Here is a tiny trained network, its code and every weight. The questions are about switching its units off for an input and a class, where a switched-off unit gives its printed mean instead of its output.

import numpy as np


def w(rows, s, z=0):
    codes = np.array(rows[::2]) - 128.0
    scale = np.full(codes.shape[1], s)
    scale[-1] = z or s
    return codes * scale


def f(y):
    return np.maximum(y, 0)


def log_softmax(a):
    a = a - a.max(-1, keepdims=True)
    return a - np.log(np.exp(a).sum(-1, keepdims=True))


def net(x, mask):
    res = np.array(x, float).reshape(1, 7) / 4 @ E
    y = f(res @ A[0][:, :-1].T + A[0][:, -1])
    res = res + np.where(mask, y, B[0][:, -1]) @ B[0][:, :-1]
    return log_softmax(res[-1] @ U[:, :-1].T + U[:, -1])


A, B = {}, {}
E = w([
[115,147,120,125,123,144],'x0',
[48,155,53,126,184,54],'x1',
[107,148,210,72,233,128],'x2',
[125,110,138,152,143,129],'x3',
[124,110,144,144,134,118],'x4',
[130,122,131,132,130,125],'x5',
[53,8,116,53,128,168],'x6',
],0.011)
A[0] = w([
[87,113,195,8,240,178,127],'n1',
[172,119,189,124,87,196,254],'n2',
[211,212,208,157,140,145,180],'n3',
[162,48,145,95,64,201,191],'n4',
[54,46,37,111,139,113,177],'n5',
[126,217,106,167,201,53,170],'n6',
[191,171,54,251,54,91,220],'n7',
],0.014,0.0055)
B[0] = w([
[94,183,183,227,125,65,219],'n1',
[132,104,190,172,150,217,198],'n2',
[207,205,212,125,134,137,218],'n3',
[77,123,146,125,126,249,200],'n4',
[125,70,58,71,49,90,221],'n5',
[89,144,85,132,238,76,212],'n6',
[45,81,143,195,41,99,252],'n7',
],0.019,0.022)
U = w([
[96,134,192,172,69,164,246],'0',
[67,117,83,144,102,41,206],'1',
[94,38,103,73,99,247,109],'2',
[116,54,40,19,55,112,4],'3',
[246,194,188,123,169,150,40],'4',
[134,178,87,81,253,76,101],'5',
],0.0072,0.0012)

Each question gives the input, the list of numbers given to net, and the class t.
The units are the neurons (one row each of A and B). Each row of codes is followed by its name. A weight is (code - 128) times the scale printed after its matrix; where a second scale follows, it is the last column's (A, B and U).
mask holds one flag per neuron, in row order. A switched-off neuron (its flag False) gives its mean, the last column of its row in B, instead of its output. The means were averaged over made-up inputs and are rounded, as every weight is.
A unit's drop is (log p(t) with every unit on - log p(t) with that unit switched off) / (log p(t) with every unit on - log p(t) with every unit switched off).
The circuit of an input: a set's keep is (log p(t) with only the set's units on - log p(t) with every unit switched off) / (log p(t) with every unit on - log p(t) with every unit switched off). Starting from all 7 units, units are removed one at a time, each time the one whose removal leaves the highest keep (on an exact tie, the one counted first), for as long as the keep stays at least 0.8.
units of the circuit, in order: the units of the circuit, biggest drop first
unit that matters most: the unit with the biggest drop
top k neurons: the k neurons with the biggest drops, biggest first
drop of u: that unit's drop, to one decimal
input [-7,1,-4,5,7,-1,-5], class 1: top 3 neurons : n2, n4, n6
input [4,-6,0,2,5,-3,3], class 2: units of the circuit, in order : n4, n7
input [4,2,7,3,8,-1,-7], class 5: units of the circuit, in order : n6
input [8,2,0,-5,2,-6,4], class 3: units of the circuit, in order : n5, n7
input [3,-6,-4,-7,1,-1,2], class 2: top 2 neurons : n1, n4
input [-3,4,-3,5,4,4,1], class 3: units of the circuit, in order : n1, n5
input [5,-2,0,-1,-6,6,8], class 2: top 4 neurons : n4, n5, n3, n7
input [-5,4,5,5,6,-4,0], class 5: top 2 neurons : n7, n6
input [-1,0,2,-5,6,-3,-5], class 4: units of the circuit, in order : n3, n5
input [-7,6,4,-1,3,0,1], class 1: top 2 neurons : n3, n1
input [-7,-7,7,8,-7,-3,-1], class 4: top 2 neurons : n7, n3
input [7,5,1,1,-5,1,-5], class 5: top 2 neurons : n6, n5
input [-2,4,1,4,6,7,-6], class 5: top 2 neurons : n6, n5
input [3,3,0,-2,2,-5,0], class 1: unit that matters most : n3
input [7,2,4,4,-5,-8,1], class 1: top 2 neurons : n3, n1
input [0,-8,8,-7,5,6,0], class 4: top 3 neurons : n7, n3, n5
input [-8,1,-1,-4,8,-4,2], class 3: top 2 neurons : n2, n1
input [-1,1,-8,-1,4,5,-6], class 1: top 3 neurons : n2, n4, n6
input [-5,2,4,-1,-6,2,-1], class 5: drop of n7 : 0.5
input [5,-5,8,1,4,-5,-5], class 4: drop of n7 : 0.0
input [7,4,0,2,3,4,-5], class 1: unit that matters most : n7
input [4,2,-6,8,1,5,1], class 3: drop of n5 : 0.1
